Below is a small trained network, with its code and all its weights. Each question gives an input and a target symbol and asks what happens when units are switched off, that is, made to give their printed mean instead of their output.

import numpy as np


def w(rows, s, z=0):
    codes = np.array(rows[::2]) - 128.0
    scale = np.full(codes.shape[1], s)
    scale[-1] = z or s
    return codes * scale


def f(y):
    return y / 2 * (1 + np.tanh(0.7978845608 * (y + 0.044715 * y**3)))


def softmax(a):
    e = np.exp(a - a.max(-1, keepdims=True))
    return e / e.sum(-1, keepdims=True)


def log_softmax(a):
    a = a - a.max(-1, keepdims=True)
    return a - np.log(np.exp(a).sum(-1, keepdims=True))


def net(x, mask):
    ids = ['αβγδζθμξφω'.index(c) for c in x.split()]
    T = len(ids)
    res = E[ids] + P[:T]
    r = res
    for j in range(3):
        rows = slice(4 * j, 4 * j + 4)
        q, k, v = (r @ M[0][rows].T for M in (Q, K, V))
        z = softmax(np.where(np.tri(T) > 0, q @ k.T / 4**0.5, -1e9)) @ v
        o = O[0][rows]
        res = res + np.where(mask[j], z, o[:, -1]) @ o[:, :-1]
    y = f(res @ A[0][:, :-1].T + A[0][:, -1])
    res = res + np.where(mask[3:19], y, B[0][:, -1]) @ B[0][:, :-1]
    return log_softmax(res[-1] @ U[:, :-1].T + U[:, -1])


Q, K, V, O, A, B = {}, {}, {}, {}, {}, {}
E = w([
[123,139,141],'α',
[130,143,152],'β',
[125,158,134],'γ',
[108,120,124],'δ',
[7,206,143],'ζ',
[119,117,146],'θ',
[106,84,145],'μ',
[124,108,164],'ξ',
[129,163,137],'φ',
[124,170,125],'ω',
],0.02)
P = w([
[189,117,57],'0',
[183,120,155],'1',
[106,112,71],'2',
[147,126,190],'3',
[76,117,100],'4',
[122,126,210],'5',
[54,117,117],'6',
[104,126,227],'7',
[37,117,131],'8',
[90,127,244],'9',
[20,118,143],'10',
[73,126,252],'11',
[9,112,154],'12',
],0.012)
Q[0] = w([
[66,136,228],'h0',
[58,126,98],'h0',
[251,122,88],'h0',
[56,170,144],'h0',
[176,187,92],'h1',
[145,125,126],'h1',
[119,100,138],'h1',
[140,100,132],'h1',
[139,136,115],'h2',
[117,127,103],'h2',
[122,139,118],'h2',
[154,121,116],'h2',
],0.019)
K[0] = w([
[7,161,136],'h0',
[130,157,210],'h0',
[195,90,68],'h0',
[59,124,188],'h0',
[180,101,93],'h1',
[145,136,133],'h1',
[102,148,129],'h1',
[128,157,130],'h1',
[114,115,144],'h2',
[100,132,137],'h2',
[127,134,144],'h2',
[138,96,136],'h2',
],0.017)
V[0] = w([
[177,198,174],'h0',
[162,248,91],'h0',
[95,154,9],'h0',
[87,77,163],'h0',
[97,153,126],'h1',
[124,113,123],'h1',
[80,124,122],'h1',
[76,138,110],'h1',
[66,140,143],'h2',
[206,109,111],'h2',
[131,141,84],'h2',
[135,112,174],'h2',
],0.012)
O[0] = w([
[145,113,249,85],'h0',
[70,136,199,17],'h0',
[30,141,93,53],'h0',
[163,147,85,255],'h0',
[103,133,146,167],'h1',
[122,128,114,133],'h1',
[90,123,127,197],'h1',
[58,139,141,187],'h1',
[100,162,149,170],'h2',
[158,97,107,78],'h2',
[147,131,139,98],'h2',
[104,119,114,154],'h2',
],0.013,0.005)
A[0] = w([
[47,154,65,111],'n0',
[249,88,166,178],'n1',
[70,187,145,50],'n2',
[76,151,6,1],'n3',
[134,93,107,182],'n4',
[255,152,91,81],'n5',
[107,202,169,76],'n6',
[99,71,112,207],'n7',
[124,93,142,128],'n8',
[152,134,163,180],'n9',
[144,115,52,204],'n10',
[42,105,204,184],'n11',
[143,98,31,237],'n12',
[233,184,64,120],'n13',
[44,146,165,39],'n14',
[17,96,197,158],'n15',
],0.0092,0.0077)
B[0] = w([
[178,105,245,173],'n0',
[218,139,240,195],'n1',
[217,203,187,172],'n2',
[169,54,195,157],'n3',
[11,157,197,164],'n4',
[224,24,46,192],'n5',
[167,173,176,158],'n6',
[58,134,144,180],'n7',
[100,113,129,130],'n8',
[104,33,180,147],'n9',
[103,223,142,212],'n10',
[107,73,81,240],'n11',
[76,254,163,244],'n12',
[155,117,14,207],'n13',
[203,196,103,192],'n14',
[176,68,16,248],'n15',
],0.0055,0.012)
U = w([
[113,145,185,231],'α',
[177,162,254,108],'β',
[101,93,126,219],'γ',
[6,223,140,190],'δ',
[129,122,121,14],'ζ',
[138,137,137,109],'θ',
[145,168,35,84],'μ',
[239,104,152,2],'ξ',
[114,80,143,227],'φ',
[74,44,58,121],'ω',
],0.0094,0.0034)

Each question gives the input, a string of symbols that net reads in full, and the target symbol t.
The units are the heads (4 rows each of Q, K, V and O) and the neurons (one row each of A and B). Each row of codes is followed by its name. A weight is (code - 128) times the scale printed after its matrix; where a second scale follows, it is the last column's (O, A, B and U).
mask holds one flag per unit, heads first, then neurons. A switched-off unit (its flag False) gives its mean, the last column of its rows in O or B, instead of its output. The means were averaged over made-up inputs and are rounded, as every weight is.
A unit's drop is (log p(t) with every unit on - log p(t) with that unit switched off) / (log p(t) with every unit on - log p(t) with every unit switched off).
The circuit of an input: a set's keep is (log p(t) with only the set's units on - log p(t) with every unit switched off) / (log p(t) with every unit on - log p(t) with every unit switched off). Starting from the 12 units with the biggest drops (on a tie, the unit counted first), units are removed one at a time, each time the one whose removal leaves the highest keep (on an exact tie, the one counted first), for as long as the keep stays at least 0.8.
units of the circuit, in order: the units of the circuit, biggest drop first
k most important neurons: the k neurons with the biggest drops, biggest first
which heads matter: for each layer, one digit per head in row order, 1 if its drop is at least 0.15 and else 0, layers parted by /
input ζ ω μ, target ω: units of the circuit, in order	n15, h0
input φ μ δ δ μ μ δ β, target δ: 2 most important neurons	n15, n5
input β φ μ μ ξ μ β μ μ ω β ξ γ, target ξ: units of the circuit, in order	h0
input ω β γ μ β δ μ ξ ξ α δ μ φ, target μ: which heads matter	100
input ξ β ξ, target β: which heads matter	110
input ξ β β μ φ ξ μ ζ, target β: units of the circuit, in order	n2, h0
input β ξ μ α δ φ μ γ, target μ: which heads matter	110
input ξ θ ξ μ φ μ δ γ, target δ: units of the circuit, in order	h0, n5
input μ ξ μ, target ξ: which heads matter	110
input γ μ μ γ α μ ξ α μ μ δ α, target δ: 3 most important neurons	n15, n5, n1
input φ μ ζ, target β: 3 most important neurons	n0, n2, n3
input δ ω β μ ξ α α δ δ δ, target δ: units of the circuit, in order	n5, n1
input β α ξ β, target ξ: units of the circuit, in order	h1, n5, h2
input β ω δ, target ω: units of the circuit, in order	h0, n12, n15, n11
input α φ β ξ δ μ μ α ω θ ξ ξ δ, target ξ: units of the circuit, in order	h0
input μ ω α μ μ ξ ω, target ξ: which heads matter	100
input μ μ μ, target μ: units of the circuit, in order	h0, n12
input μ μ μ μ β μ ζ μ δ β μ μ, target ω: which heads matter	000
input δ β β ω α μ ξ μ μ β μ, target β: units of the circuit, in order	h0, n15
input ξ μ μ δ ξ, target δ: which heads matter	000
input μ μ μ μ μ μ, target μ: units of the circuit, in order	h0
input μ μ μ δ δ, target δ: which heads matter	000
input ω δ μ μ μ ω ξ μ γ δ μ β δ, target β: which heads matter	100
input μ ξ φ ξ γ, target ξ: units of the circuit, in order	h0, h1
input δ γ φ μ δ ω, target δ: 3 most important neurons	n5, n15, n1
input μ μ μ ξ, target μ: which heads matter	110
input δ φ δ δ δ φ μ μ ξ μ μ ξ β, target ξ: which heads matter	100
